The symbols move the objects like this.
zs: tu>lz, ze>tt, vo>bn
rn: tu>hd, ze>zz, vo>gh
zc: tu>bg, ze>mm, vo>th
qh: tu>mg, ze>cc, vo>nf
qm: tu>zs, ze>qm, vo>dt
fz: tu>cc, ze>gt, vo>lp
ff: tu>dt, ze>tt, vo>qb
mm: tu>pf, ze>pm, vo>zc
gt: tu>cz, ze>bf, vo>fz
tr: tu>bn, ze>lp, vo>lg
jd: tu>fz, ze>qm, vo>cc
lf: tu>gh, ze>hn, vo>sm
nq: tu>gj, ze>lg, vo>hd
zt: tu>pm, ze>dt, vo>qj
gh: tu>hn, ze>jg, vo>ms
gs: tu>tr, ze>cz, vo>jd
nh: tu>th, ze>pm, vo>rn
bg: tu>mm, ze>pf, vo>bg
zz: tu>cc, ze>cc, vo>mg
bc: tu>pf, ze>tt, vo>qs
hd: tu>nh, ze>nq, vo>jg
jm: tu>mg, ze>rn, vo>rp
cp: tu>lg, ze>bb, vo>zt
sd: tu>bf, ze>tm, vo>bn
pf: tu>pm, ze>pc, vo>bg
sm: tu>ms, ze>cz, vo>cc
fq: tu>sd, ze>gs, vo>tr
rp: tu>sm, ze>mg, vo>mg
mr: tu>zc, ze>bg, vo>mm
tm: tu>tr, ze>bn, vo>dd
hn: tu>jg, ze>mm, vo>lf
qj: tu>ff, ze>zt, vo>dd
cc: tu>rp, ze>sm, vo>qh
sl: tu>jm, ze>mg, vo>cz
pc: tu>cp, ze>lg, vo>rn
qb: tu>zt, ze>ff, vo>bb
bn: tu>fq, ze>sd, vo>tm
lg: tu>bb, ze>qj, vo>pc
gm: tu>th, ze>mr, vo>nq
bb: tu>qj, ze>qb, vo>cp
lp: tu>jd, ze>lp, vo>zs
cz: tu>nf, ze>sl, vo>gt
nf: tu>sl, ze>jm, vo>mg
dd: tu>tm, ze>tm, vo>tm
mg: tu>qh, ze>zz, vo>sl
th: tu>mr, ze>zc, vo>gj
qs: tu>dd, ze>bc, vo>dt
dt: tu>tt, ze>qs, vo>zt
gj: tu>gm, ze>jg, vo>nh
pm: tu>pc, ze>cp, vo>mm
jg: tu>cc, ze>hd, vo>gh
bf: tu>qm, ze>zs, vo>fq
ms: tu>jg, ze>cc, vo>rp
lz: tu>lp, ze>tr, vo>ff
tt: tu>qj, ze>dd, vo>ff

The rows follow the links: the fewer symbols apart two objects are, the more alike their rows tend to be.

Row, then object:
[-18,-44,-112,-52,-21,23,15,-20,34,26,66,45,-22,55,-15,4,68,-50,-4,-34,-37,31,-107,-6,53,6,21,34,74,-39,6,14,53,28,-11,-19,98,9,16,-13,-28,37,29,1,-89,-7,15,-41,-18,-132,46,18,14,16,5,-13] | mm
[51,-67,-13,103,10,-15,-90,-1,40,3,35,-18,-26,60,-10,-42,-30,36,26,-28,-31,-25,11,-39,-21,13,-99,44,-24,19,0,-63,72,-45,-34,20,30,43,49,-27,16,-127,38,-16,3,6,-58,-38,68,-83,-12,85,-14,-6,32,-7] | nh
[12,10,45,34,-63,-39,0,-11,105,-27,59,37,24,-35,-74,-88,63,6,-43,-9,-81,3,-34,40,5,17,41,-16,18,37,-17,1,-6,-2,43,-25,76,27,-17,58,34,-19,8,-9,25,47,76,20,-7,26,-34,-77,-13,-18,-72,-114] | bc
[10,11,60,34,-77,-22,13,-6,79,-38,72,16,41,-52,-26,-98,32,16,-62,14,-16,-4,15,34,-4,16,38,-29,-4,27,-53,16,-2,-5,52,13,21,18,-72,58,-25,-63,24,10,59,68,58,38,-10,76,-28,-108,29,-57,-63,-59] | dt
[-29,65,24,16,-21,-25,79,6,24,-37,-65,26,67,-34,-88,-21,-24,94,-34,18,-20,-33,9,23,2,-54,6,82,25,16,-15,32,-32,75,48,-56,64,27,-54,33,18,-5,-16,-35,-14,79,46,55,18,44,-45,-35,-82,8,-51,-31] | dd
[-69,63,-1,-59,59,13,95,28,-83,-51,-57,-39,-15,-26,37,53,-49,-2,-45,34,70,-42,59,-27,-34,-34,-3,84,-75,-9,56,32,-49,93,24,-50,8,-74,-30,6,4,11,-42,23,-30,24,-1,8,24,3,33,25,-66,-4,38,37] | tr
[27,-34,19,-1,-33,36,21,-19,-7,-19,20,9,69,-20,51,-40,6,10,-67,56,118,21,55,23,41,-13,34,6,57,-5,-53,55,17,-10,43,31,-21,28,-139,-21,-58,-49,15,38,-3,-24,-35,2,1,10,-4,-97,52,-69,13,85] | qb
[41,-62,-13,-9,-12,27,-54,-44,24,-11,39,20,0,53,1,-36,110,-49,-70,21,0,59,-80,-20,63,33,35,45,78,-9,16,-13,61,-8,-21,0,83,-5,-59,-49,44,35,10,55,-68,-27,1,-48,27,-117,13,-16,-15,-20,57,-29] | pm
[0,-66,-80,45,-6,15,-1,6,10,19,87,16,-25,44,-5,17,4,24,60,-86,-11,-43,-9,-5,-11,-14,-59,60,12,-19,15,-21,69,-5,-1,-26,48,37,55,2,-70,-132,62,-62,-61,27,-45,-44,16,-118,41,49,39,11,-7,18] | th
[56,-35,49,95,28,-18,-126,-5,22,16,-66,-24,10,56,-33,-10,-37,40,23,24,-51,38,-15,-15,2,46,-66,-12,22,29,-18,-56,32,-63,-74,50,-25,46,46,-49,87,-4,-1,-4,44,-64,-41,-19,46,-6,-72,69,-38,1,34,7] | rn
[-16,45,36,-36,3,-35,29,8,9,-35,65,-23,-70,-41,71,-58,9,-86,-26,-11,5,-39,28,-13,-76,37,10,-57,-139,33,22,-24,-7,12,35,20,-26,-78,5,80,-28,-32,-11,46,51,50,40,-2,13,54,64,-35,26,-40,-35,-70] | qm
[-24,11,36,14,-64,-16,61,-6,69,-38,44,18,60,-61,-32,-62,2,49,-54,15,19,-26,33,47,1,-11,39,-6,23,34,-61,31,-16,13,73,-13,20,35,-90,57,-66,-69,32,-2,30,70,37,40,-5,73,-25,-103,22,-49,-72,-18] | tt
[35,18,77,-1,-7,-13,-61,24,-49,58,7,-15,19,-22,-30,91,38,10,64,-66,28,26,33,14,24,-6,70,-59,41,-23,83,6,-52,-61,-34,9,-42,-1,90,-43,70,43,6,-76,25,-61,22,12,-81,57,-33,-31,10,70,-5,-49] | sl
[7,2,32,4,-3,-5,-49,12,-37,82,-30,-12,33,-15,-28,90,-20,40,102,-49,5,34,41,27,25,-25,31,-81,70,-17,14,28,-46,-69,-32,29,-73,41,86,-41,20,44,15,-83,31,-84,-7,29,-82,81,-44,-6,39,68,-18,26] | zz
[29,33,82,-24,35,-19,-55,31,-52,11,25,-40,-39,-14,15,75,57,-54,26,-25,19,21,31,-13,-14,21,58,-82,-30,5,110,-6,-72,-35,-40,20,-48,-52,102,-27,101,59,-16,-12,43,-59,43,-4,-59,48,9,-6,1,51,20,-77] | cz
[37,6,68,3,-6,-16,-63,16,-44,39,13,-17,26,-23,-32,91,43,26,68,-64,23,17,38,9,12,-18,62,-65,60,-19,79,0,-64,-62,-31,-1,-32,12,84,-41,76,32,6,-79,16,-61,15,5,-78,55,-44,-36,12,68,-11,-38] | nf

Each walk starts at a row. The symbols on each line, taken left to right, move it on to the next object.
Each answer is a row, close to the row of the object it stands for.
start [34,-33,51,14,-60,16,-11,-29,32,-34,33,11,70,-21,17,-76,46,15,-93,60,70,32,18,30,60,18,46,3,59,14,-47,30,14,-23,47,24,1,18,-131,-13,-24,-44,18,54,20,-7,-4,0,-7,20,-30,-121,42,-76,6,25]
tu vo tu ze: [64,-36,41,15,14,15,-82,-21,-14,-26,-13,4,1,52,4,-51,59,-38,-101,42,37,53,-41,-35,60,39,13,34,34,10,28,-18,35,-26,-38,23,36,-4,-79,-78,83,32,-22,83,-26,-63,3,-28,29,-73,-27,-28,-35,-32,91,-4]
ze tu tu tu: [-2,-12,7,-5,-58,14,47,-14,28,-36,51,7,60,-58,25,-47,-1,20,-50,29,98,-18,59,44,21,-21,33,-10,24,3,-62,48,8,-2,65,7,-24,33,-121,22,-101,-61,34,16,30,37,-12,25,-21,53,-11,-108,56,-69,-26,53]
start [-35,22,-24,-52,6,17,101,18,-55,-30,28,-18,-16,-47,92,19,-26,-22,-14,15,103,-37,79,-5,-39,-11,2,-9,-85,-15,-5,35,-11,35,68,-9,-57,-62,-55,40,-118,-40,2,17,14,28,-15,1,2,30,65,-31,53,-45,-14,69]
ze tu tu ze: [-21,53,31,-55,61,-10,26,41,-99,-29,-14,-55,-61,-17,58,59,-9,-77,-15,14,51,-28,59,-38,-46,7,16,2,-112,2,108,-23,-64,71,-2,-14,-18,-108,27,13,54,53,-42,46,2,-2,26,-5,8,12,48,32,-47,13,36,-16]
ze ze tu: [25,13,71,21,-3,-16,-61,23,-37,64,-8,-18,39,-17,-40,78,10,47,70,-52,9,24,37,26,24,-17,56,-47,73,-18,49,10,-46,-64,-35,14,-49,45,85,-55,79,27,3,-85,29,-61,8,13,-80,60,-63,-20,4,62,2,-29]
start [44,-56,22,111,21,-4,-83,-5,2,-13,-1,-31,-21,43,4,-54,-58,31,4,-21,-5,-25,29,-29,-38,5,-95,43,-48,26,-9,-68,54,-30,-28,33,-5,37,38,-19,10,-134,35,-10,34,18,-62,-34,81,-51,-30,69,-11,-16,39,34]
vo ze ze: [54,-35,42,31,19,16,-73,-25,-22,-31,-20,-26,23,28,27,-41,26,-7,-98,70,90,50,40,-21,56,32,0,48,33,23,18,-2,22,-15,-21,21,-1,-2,-101,-79,43,-19,1,87,-13,-51,-39,-32,48,-66,-30,-29,-41,-53,100,56]
vo ze vo tu: [60,-48,35,1,13,27,-56,-19,-20,-32,5,-8,26,22,40,-38,52,-21,-107,76,102,50,-1,-12,70,27,24,18,59,9,2,16,29,-16,-22,45,18,-7,-129,-84,32,14,-8,75,-17,-66,-22,-34,31,-48,-19,-46,-2,-60,86,51]
start [17,-69,-43,67,1,10,-17,-3,14,0,60,-9,-21,40,7,-6,-25,44,51,-68,5,-47,12,-6,-36,-16,-85,52,-5,-14,-1,-33,67,-18,-3,-6,35,45,58,0,-51,-150,58,-61,-20,27,-59,-36,43,-100,18,70,27,-1,-3,9]
ze vo vo: [-18,-46,-121,-27,-14,36,31,-8,27,31,88,38,-29,44,-13,30,57,-15,36,-76,-12,-13,-63,-4,17,-12,-10,44,59,-49,6,4,47,31,5,-25,73,12,40,4,-59,-48,43,-49,-94,14,-1,-37,-19,-134,55,31,34,25,-10,7]
ze tu vo ze: [5,-43,-42,-35,-33,6,-20,-13,49,8,74,41,-13,37,-42,-20,114,-52,-47,-11,-58,37,-118,-3,56,20,55,12,74,-10,17,9,30,22,-1,-34,104,-1,-14,-8,44,46,2,27,-75,-5,56,-30,-21,-107,22,-31,-18,12,7,-76]
start [-47,88,2,-40,59,7,76,37,-77,-39,-69,-16,-39,-6,13,31,-26,-1,-34,26,20,-48,32,-35,-49,-25,-4,77,-69,-3,76,7,-51,99,8,-65,24,-64,1,26,46,47,-55,7,-30,42,39,12,29,-3,35,41,-85,20,31,-8]
vo ze: [-31,30,-25,-68,35,20,52,16,-63,-34,34,-31,-63,-28,123,25,-13,-79,4,11,84,-31,66,-23,-64,19,-7,-43,-107,7,15,11,-13,32,29,7,-68,-83,0,39,-62,-20,-11,38,5,20,-19,-20,-13,27,86,16,52,-31,1,32]
tu tu: [-5,26,18,-61,43,-7,-3,22,-55,-17,44,-42,-81,-20,113,19,26,-111,27,2,32,-11,36,-20,-47,42,7,-78,-121,20,51,-28,-25,-20,-7,24,-74,-93,52,23,2,25,-20,42,40,-6,7,-22,-10,35,74,5,49,-10,12,-31]
start [-45,82,6,6,5,-9,108,13,-20,-26,-85,10,47,-22,-82,12,-48,90,-28,26,-27,-43,22,0,-12,-69,11,109,12,-10,18,38,-65,96,28,-67,64,19,-19,18,14,29,-30,-40,-32,57,42,44,28,28,-27,-6,-102,25,-16,-8]
vo ze ze: [-54,86,-2,-16,39,-2,97,35,-44,-34,-91,5,15,-20,-34,30,-51,36,-25,24,-8,-51,34,-16,-26,-48,3,106,-33,-11,47,26,-50,112,21,-68,44,-26,-18,25,31,36,-40,-9,-30,55,47,29,28,5,4,32,-97,21,-1,13]
tu tu tu: [-34,82,39,-41,45,-18,58,35,-59,-55,1,-39,-64,-27,56,20,1,-64,-26,12,11,-58,36,-26,-56,7,8,12,-135,18,86,-19,-38,70,8,-36,5,-89,15,49,23,18,-41,40,4,53,41,10,18,18,52,25,-53,15,5,-49]
start [47,-40,20,100,21,-12,-86,0,40,-5,-40,-10,-25,55,-14,-53,-75,41,26,4,-45,-19,6,-32,-39,35,-120,7,-42,40,-38,-69,60,-52,-40,31,-22,44,41,-21,14,-74,5,-6,55,-3,-47,-20,82,-22,-36,91,-18,-8,21,9]
ze ze ze: [34,-19,41,18,-41,22,33,-27,10,-28,0,10,88,-23,7,-61,19,45,-95,50,87,8,39,33,41,-11,44,28,59,14,-45,46,15,-7,51,11,1,34,-151,-19,-35,-50,13,29,8,-2,-5,23,17,30,-40,-117,23,-69,4,61]
tu vo vo: [40,-48,31,2,-23,39,-36,-21,-26,-19,-11,-5,52,6,49,-27,29,2,-94,69,128,35,36,10,59,0,36,23,65,1,-26,44,22,-23,5,30,-27,13,-129,-77,-12,-22,5,62,-10,-48,-29,-13,21,-21,-21,-71,21,-72,72,90]
